Below are the code and all the weights of a small trained network. Each question names an input and a class and asks about switching units off, where a switched-off unit gives its printed mean instead of its output.

import numpy as np


def w(rows, s, z=0):
    codes = np.array(rows[::2]) - 128.0
    scale = np.full(codes.shape[1], s)
    scale[-1] = z or s
    return codes * scale


def f(y):
    return y / 2 * (1 + np.tanh(0.7978845608 * (y + 0.044715 * y**3)))


def log_softmax(a):
    a = a - a.max(-1, keepdims=True)
    return a - np.log(np.exp(a).sum(-1, keepdims=True))


def net(x, mask):
    res = np.array(x, float).reshape(1, 2) / 4 @ E
    y = f(res @ A[0][:, :-1].T + A[0][:, -1])
    res = res + np.where(mask, y, B[0][:, -1]) @ B[0][:, :-1]
    return log_softmax(res[-1] @ U[:, :-1].T + U[:, -1])


A, B = {}, {}
E = w([
[184,110,114,39],'x0',
[90,45,9,156],'x1',
],0.015)
A[0] = w([
[143,151,167,136,78],'N1',
[97,168,118,162,249],'N2',
[167,182,167,70,121],'N3',
[86,133,167,199,57],'N4',
[139,117,114,70,246],'N5',
[150,99,125,8,2],'N6',
[171,150,146,56,66],'N7',
[121,141,144,131,44],'N8',
[128,92,45,79,72],'N9',
[131,184,178,112,140],'N10',
],0.015,0.0076)
B[0] = w([
[90,111,111,179,170],'N1',
[201,187,122,95,206],'N2',
[104,132,62,170,251],'N3',
[185,46,224,182,186],'N4',
[195,193,215,38,227],'N5',
[142,89,187,138,215],'N6',
[101,52,164,174,214],'N7',
[86,6,173,215,125],'N8',
[88,71,72,200,226],'N9',
[74,151,72,127,228],'N10',
],0.014,0.013)
U = w([
[15,92,25,203,84],'0',
[183,86,184,145,85],'1',
[189,250,48,19,254],'2',
],0.012,0.008)

Each question gives the input, the list of numbers given to net, and the class t.
The units are the neurons (one row each of A and B). Each row of codes is followed by its name. A weight is (code - 128) times the scale printed after its matrix; where a second scale follows, it is the last column's (A, B and U).
mask holds one flag per neuron, in row order. A switched-off neuron (its flag False) gives its mean, the last column of its row in B, instead of its output. The means were averaged over made-up inputs and are rounded, as every weight is.
A unit's drop is (log p(t) with every unit on - log p(t) with that unit switched off) / (log p(t) with every unit on - log p(t) with every unit switched off).
The circuit of an input: a set's keep is (log p(t) with only the set's units on - log p(t) with every unit switched off) / (log p(t) with every unit on - log p(t) with every unit switched off). Starting from all 10 units, units are removed one at a time, each time the one whose removal leaves the highest keep (on an exact tie, the one counted first), for as long as the keep stays at least 0.8.
units of the circuit, in order: the units of the circuit, biggest drop first
most important unit: the unit with the biggest drop
k most important neurons: the k neurons with the biggest drops, biggest first
drop of u: that unit's drop, to one decimal
input [-1,-4], class 0: most important unit => N5
input [-1,3], class 2: units of the circuit, in order => N7, N3, N4
input [5,4], class 1: 4 most important neurons => N5, N3, N10, N9
input [7,6], class 1: 3 most important neurons => N5, N3, N6
input [1,-3], class 2: 2 most important neurons => N9, N4
input [-4,-1], class 1: 2 most important neurons => N4, N5
input [-3,-3], class 2: 4 most important neurons => N9, N7, N2, N6
input [3,1], class 2: 2 most important neurons => N4, N7
input [4,-4], class 0: 2 most important neurons => N3, N7
input [-4,-5], class 0: 2 most important neurons => N5, N10
input [5,-6], class 0: 3 most important neurons => N3, N10, N7
input [-2,-3], class 2: 2 most important neurons => N9, N7
input [-7,0], class 1: drop of N4 => 0.5
input [-6,-1], class 1: units of the circuit, in order => N4
input [-8,1], class 1: drop of N4 => 0.4
input [-6,3], class 1: drop of N4 => 0.3
input [6,4], class 1: 2 most important neurons => N5, N3
